Below are the code and all the weights of a small trained network. Each question names an input and a target symbol and asks about switching units off, where a switched-off unit gives its printed mean instead of its output.

import numpy as np


def w(rows, s, z=0):
    codes = np.array(rows[::2]) - 128.0
    scale = np.full(codes.shape[1], s)
    scale[-1] = z or s
    return codes * scale


def norm(h):
    return h / np.sqrt((h * h).mean(-1, keepdims=True) + 1e-5)


def f(y):
    return y / 2 * (1 + np.tanh(0.7978845608 * (y + 0.044715 * y**3)))


def softmax(a):
    e = np.exp(a - a.max(-1, keepdims=True))
    return e / e.sum(-1, keepdims=True)


def log_softmax(a):
    a = a - a.max(-1, keepdims=True)
    return a - np.log(np.exp(a).sum(-1, keepdims=True))


def net(x, mask):
    ids = ['αγδεηλμξπστφψω'.index(c) for c in x.split()]
    T = len(ids)
    res = E[ids] + P[:T]
    u = 0
    for l in range(3):
        q, k, v = (norm(res) @ M[l].T for M in (Q, K, V))
        z = softmax(np.where(np.tri(T) > 0, q @ k.T / 2**0.5, -1e9)) @ v
        res = res + np.where(mask[u], z, O[l][:, -1]) @ O[l][:, :-1]
        u += 1
        y = f(norm(res) @ A[l][:, :-1].T + A[l][:, -1])
        res = res + np.where(mask[u : u + 8], y, B[l][:, -1]) @ B[l][:, :-1]
        u += 8
    return log_softmax(norm(res)[-1] @ U[:, :-1].T + U[:, -1])


Q, K, V, O, A, B = {}, {}, {}, {}, {}, {}
E = w([
[125,121,164,170,141,105,150],'α',
[143,103,154,58,166,137,147],'γ',
[125,116,146,167,148,100,157],'δ',
[40,148,66,102,96,170,100],'ε',
[128,117,152,177,160,107,153],'η',
[158,120,180,72,134,132,134],'λ',
[87,208,133,176,78,109,132],'μ',
[136,174,128,189,144,134,75],'ξ',
[118,115,217,90,109,126,131],'π',
[129,119,146,168,127,97,159],'σ',
[142,211,156,204,150,134,78],'τ',
[181,195,95,151,136,97,156],'φ',
[144,250,122,252,157,111,104],'ψ',
[119,116,152,165,160,91,149],'ω',
],0.0022)
P = w([
[136,113,105,121,57,47,22],'0',
[122,120,156,189,123,255,220],'1',
[116,121,179,165,118,222,209],'2',
[116,111,170,156,137,193,212],'3',
[122,107,171,155,144,172,205],'4',
[122,104,161,155,161,148,202],'5',
[125,104,161,150,167,134,197],'6',
[127,102,159,143,176,120,195],'7',
[131,99,168,142,186,117,191],'8',
],0.00079)
Q[0] = w([
[172,67,186,208,184,98,188],'L0H1',
[107,122,135,249,201,105,252],'L0H1',
],0.0045)
K[0] = w([
[217,48,178,169,160,52,107],'L0H1',
[253,216,191,177,29,11,43],'L0H1',
],0.0038)
V[0] = w([
[80,128,70,7,188,179,80],'L0H1',
[44,129,83,113,73,98,71],'L0H1',
],0.0019)
O[0] = w([
[136,174,206,216,136,64,154,4],'L0H1',
[254,99,163,144,198,29,123,131],'L0H1',
],0.0019,0.0023)
A[0] = w([
[94,209,137,216,135,164,162,30],'L0N1',
[184,135,76,135,47,122,56,158],'L0N2',
[142,88,139,113,255,163,146,204],'L0N3',
[114,103,58,137,105,196,141,12],'L0N4',
[103,162,229,117,107,138,165,100],'L0N5',
[206,132,118,105,152,201,168,97],'L0N6',
[62,193,75,148,120,71,122,1],'L0N7',
[85,129,138,120,148,71,149,101],'L0N8',
],0.0024,0.00067)
B[0] = w([
[130,77,81,53,172,127,139,185],'L0N1',
[115,180,207,133,55,150,193,90],'L0N2',
[143,143,117,130,14,109,145,250],'L0N3',
[157,156,160,172,170,90,120,141],'L0N4',
[160,110,28,119,216,56,154,150],'L0N5',
[85,117,160,106,92,34,76,148],'L0N6',
[178,74,249,53,221,170,130,125],'L0N7',
[189,148,67,153,158,202,120,146],'L0N8',
],0.0021,0.0015)
Q[1] = w([
[38,206,234,4,181,250,30],'L1H1',
[54,71,72,214,113,142,116],'L1H1',
],0.004)
K[1] = w([
[22,59,19,69,245,255,194],'L1H1',
[81,49,223,166,94,132,31],'L1H1',
],0.0044)
V[1] = w([
[106,252,148,94,82,178,244],'L1H1',
[84,106,207,129,134,130,58],'L1H1',
],0.002)
O[1] = w([
[96,85,25,161,210,6,52,152],'L1H1',
[126,192,188,172,68,77,105,254],'L1H1',
],0.0021,0.00046)
A[1] = w([
[99,101,142,67,152,162,98,26],'L1N1',
[161,203,123,99,94,126,27,255],'L1N2',
[162,157,169,173,72,133,164,83],'L1N3',
[85,253,98,78,116,156,176,64],'L1N4',
[181,56,179,150,65,138,91,73],'L1N5',
[55,130,88,209,159,193,59,75],'L1N6',
[79,116,110,118,94,143,153,67],'L1N7',
[124,197,90,180,123,114,146,211],'L1N8',
],0.0032,0.00097)
B[1] = w([
[214,123,99,70,105,145,205,90],'L1N1',
[49,152,149,199,153,200,251,107],'L1N2',
[222,149,117,60,183,120,73,206],'L1N3',
[106,172,187,236,22,57,12,158],'L1N4',
[106,68,39,116,214,87,120,124],'L1N5',
[156,195,184,116,110,14,155,221],'L1N6',
[170,184,90,188,100,204,125,180],'L1N7',
[109,191,241,132,91,127,189,254],'L1N8',
],0.0018,0.0009)
Q[2] = w([
[187,115,79,196,156,36,213],'L2H1',
[255,39,166,246,26,164,148],'L2H1',
],0.0048)
K[2] = w([
[20,147,213,218,87,177,92],'L2H1',
[209,46,221,238,54,254,144],'L2H1',
],0.0048)
V[2] = w([
[30,87,140,122,194,207,110],'L2H1',
[201,191,82,2,126,114,232],'L2H1',
],0.0013)
O[2] = w([
[84,160,83,125,2,114,171,5],'L2H1',
[192,237,198,143,200,124,131,158],'L2H1',
],0.0017,0.00033)
A[2] = w([
[170,146,87,105,217,234,129,35],'L2N1',
[4,225,173,246,79,115,64,73],'L2N2',
[198,46,111,75,129,251,82,5],'L2N3',
[105,68,56,188,158,103,98,95],'L2N4',
[47,154,89,180,94,21,9,81],'L2N5',
[133,78,62,184,29,200,34,54],'L2N6',
[167,34,163,69,210,127,125,68],'L2N7',
[154,105,127,125,43,93,164,127],'L2N8',
],0.0028,0.002)
B[2] = w([
[114,5,124,169,111,54,80,91],'L2N1',
[146,224,43,188,76,85,174,249],'L2N2',
[153,125,116,98,87,102,224,126],'L2N3',
[129,189,140,86,101,162,108,132],'L2N4',
[174,73,202,182,96,147,125,173],'L2N5',
[154,144,114,195,199,153,107,100],'L2N6',
[177,199,86,172,81,99,60,108],'L2N7',
[109,146,136,140,85,72,94,158],'L2N8',
],0.003,0.0017)
U = w([
[14,245,189,33,250,61,232,101],'α',
[236,107,222,105,220,21,55,160],'γ',
[215,206,11,66,103,237,11,141],'δ',
[244,11,23,130,83,22,229,76],'ε',
[23,30,118,153,148,174,239,65],'η',
[231,102,13,215,219,238,165,123],'λ',
[17,14,33,238,14,239,80,123],'μ',
[17,42,54,130,241,30,15,251],'ξ',
[120,253,51,247,11,25,230,183],'π',
[39,196,241,23,11,79,15,52],'σ',
[31,154,121,61,64,223,80,102],'τ',
[234,206,112,29,26,20,24,20],'φ',
[75,17,226,221,27,13,32,162],'ψ',
[244,102,243,64,30,249,238,118],'ω',
],0.0054,0.0028)

Each question gives the input, a string of symbols that net reads in full, and the target symbol t.
The units are the heads (2 rows each of Q, K, V and O) and the neurons (one row each of A and B). Each row of codes is followed by its name. A weight is (code - 128) times the scale printed after its matrix; where a second scale follows, it is the last column's (O, A, B and U).
mask holds one flag per unit, layer by layer, with each layer's heads first. A switched-off unit (its flag False) gives its mean, the last column of its rows in O or B, instead of its output. The means were averaged over made-up inputs and are rounded, as every weight is.
A unit's drop is (log p(t) with every unit on - log p(t) with that unit switched off) / (log p(t) with every unit on - log p(t) with every unit switched off).
The circuit of an input: a set's keep is (log p(t) with only the set's units on - log p(t) with every unit switched off) / (log p(t) with every unit on - log p(t) with every unit switched off). Starting from the 12 units with the biggest drops (on a tie, the unit counted first), units are removed one at a time, each time the one whose removal leaves the highest keep (on an exact tie, the one counted first), for as long as the keep stays at least 0.8.
circuit, biggest first: the units of the circuit, biggest drop first
most important unit: the unit with the biggest drop
k most important neurons: the k neurons with the biggest drops, biggest first
k most important neurons of layer l: the k neurons of layer l with the biggest drops, biggest first
input ω μ ω ω ω γ δ δ δ, target ω: circuit, biggest first -> L1H1, L2N2
input π ω ω σ ω, target γ: 3 most important neurons -> L1N3, L2N2, L0N3
input λ μ ω ω, target α: circuit, biggest first -> L1N4, L2N2, L2N5, L0H1
input φ ω ε φ α π φ ε δ, target ξ: circuit, biggest first -> L1H1, L2N2, L0N2
input π ε ω ω ε σ, target γ: 3 most important neurons -> L1N3, L2N2, L0N5
input ω σ μ ω ε ω α, target ω: 3 most important neurons -> L0N3, L2N2, L1N3
input μ ω φ ε ε μ, target α: circuit, biggest first -> L1H1, L0N7, L0N1, L2N2
input δ φ ε φ ω ω ξ δ, target ε: 4 most important neurons -> L1N3, L0N3, L1N6, L2N3
input φ ω φ ξ φ, target ξ: 2 most important neurons of layer 0 -> L0N1, L0N3
input λ γ ω φ δ η φ, target α: 2 most important neurons -> L0N7, L1N3
input σ ε α, target δ: 2 most important neurons of layer 1 -> L1N6, L1N4
input η ε ξ α, target λ: most important unit -> L1N6
input φ ξ μ τ σ, target ξ: circuit, biggest first -> L1H1, L0N2, L2N2
input ω ω σ ω π ε, target π: circuit, biggest first -> L2N2, L0H1
input ω φ σ ε μ α ψ ω σ, target ω: 2 most important neurons -> L0N1, L0N3
input μ ξ γ δ, target ψ: 4 most important neurons -> L0N2, L0N7, L2N2, L2N5
input γ ψ ξ ω, target η: 4 most important neurons -> L2N2, L0N1, L0N7, L2N5
input η ε ε ω, target λ: 2 most important neurons of layer 0 -> L0N2, L0N3
input α α ψ φ η, target μ: most important unit -> L0H1
input μ φ δ ω δ, target ψ: 2 most important neurons -> L0N2, L0N7
input σ ε ε ω η φ τ ω ω, target δ: 3 most important neurons of layer 1 -> L1N6, L1N2, L1N4
input φ δ ω γ σ α, target ξ: most important unit -> L1H1
input α φ ω δ ω φ, target α: 2 most important neurons of layer 0 -> L0N7, L0N3
input ψ π α μ φ ε ε ε, target ξ: 3 most important neurons of layer 2 -> L2N1, L2N2, L2N5
input μ γ η, target ψ: 2 most important neurons -> L0N2, L0N7
